Here is a tiny trained network, its code and every weight. The questions are about switching its units off for an input and a class, where a switched-off unit gives its printed mean instead of its output.

import numpy as np


def w(rows, s, z=0):
    codes = np.array(rows[::2]) - 128.0
    scale = np.full(codes.shape[1], s)
    scale[-1] = z or s
    return codes * scale


def f(y):
    return np.maximum(y, 0)


def log_softmax(a):
    a = a - a.max(-1, keepdims=True)
    return a - np.log(np.exp(a).sum(-1, keepdims=True))


def net(x, mask):
    res = np.array(x, float).reshape(1, 6) / 4 @ E
    y = f(res @ A[0][:, :-1].T + A[0][:, -1])
    res = res + np.where(mask, y, B[0][:, -1]) @ B[0][:, :-1]
    return log_softmax(res[-1] @ U[:, :-1].T + U[:, -1])


A, B = {}, {}
E = w([
[2,122,119],'x0',
[99,147,117],'x1',
[139,122,131],'x2',
[55,162,36],'x3',
[62,249,173],'x4',
[77,154,132],'x5',
],0.0073)
A[0] = w([
[126,206,135,133],'n0',
[112,50,174,101],'n1',
[150,153,155,251],'n2',
[64,48,103,173],'n3',
[232,133,114,45],'n4',
[79,102,160,98],'n5',
[121,156,32,57],'n6',
[86,172,108,24],'n7',
[114,104,1,177],'n8',
[147,134,202,35],'n9',
],0.0089,0.003)
B[0] = w([
[126,82,56,205],'n0',
[53,128,65,176],'n1',
[100,73,18,208],'n2',
[124,123,110,224],'n3',
[175,118,153,209],'n4',
[88,169,159,165],'n5',
[163,21,134,189],'n6',
[180,206,128,181],'n7',
[215,254,181,254],'n8',
[146,149,158,159],'n9',
],0.0068,0.0048)
U = w([
[115,71,203,253],'0',
[202,254,235,56],'1',
[78,57,165,96],'2',
],0.0076,0.0026)

Each question gives the input, the list of numbers given to net, and the class t.
The units are the neurons (one row each of A and B). Each row of codes is followed by its name. A weight is (code - 128) times the scale printed after its matrix; where a second scale follows, it is the last column's (A, B and U).
mask holds one flag per neuron, in row order. A switched-off neuron (its flag False) gives its mean, the last column of its row in B, instead of its output. The means were averaged over made-up inputs and are rounded, as every weight is.
A unit's drop is (log p(t) with every unit on - log p(t) with that unit switched off) / (log p(t) with every unit on - log p(t) with every unit switched off).
The circuit of an input: a set's keep is (log p(t) with only the set's units on - log p(t) with every unit switched off) / (log p(t) with every unit on - log p(t) with every unit switched off). Starting from all 10 units, units are removed one at a time, each time the one whose removal leaves the highest keep (on an exact tie, the one counted first), for as long as the keep stays at least 0.8.
circuit, biggest first: the units of the circuit, biggest drop first
k most important neurons: the k neurons with the biggest drops, biggest first
drop of u: that unit's drop, to one decimal
input [-2,0,7,3,7,1], class 2: 3 most important neurons : (n8 n0 n2)
input [0,-1,4,1,6,-6], class 2: circuit, biggest first : (n8 n2)
input [7,7,-1,7,6,6], class 1: most important neuron : (n7)
input [-3,-6,-7,1,6,3], class 2: circuit, biggest first : (n8 n0)
input [-8,-5,4,1,3,3], class 2: 3 most important neurons : (n8 n2 n7)
input [8,-2,-4,6,2,-3], class 1: 3 most important neurons : (n8 n7 n2)
input [0,2,1,3,-8,-3], class 1: 3 most important neurons : (n8 n2 n0)
input [-7,-1,-3,2,3,-3], class 2: drop of n8 : 0.8
input [-4,-2,8,3,-8,-6], class 1: drop of n8 : 0.7
input [-8,7,-7,3,4,-3], class 2: drop of n2 : 0.2
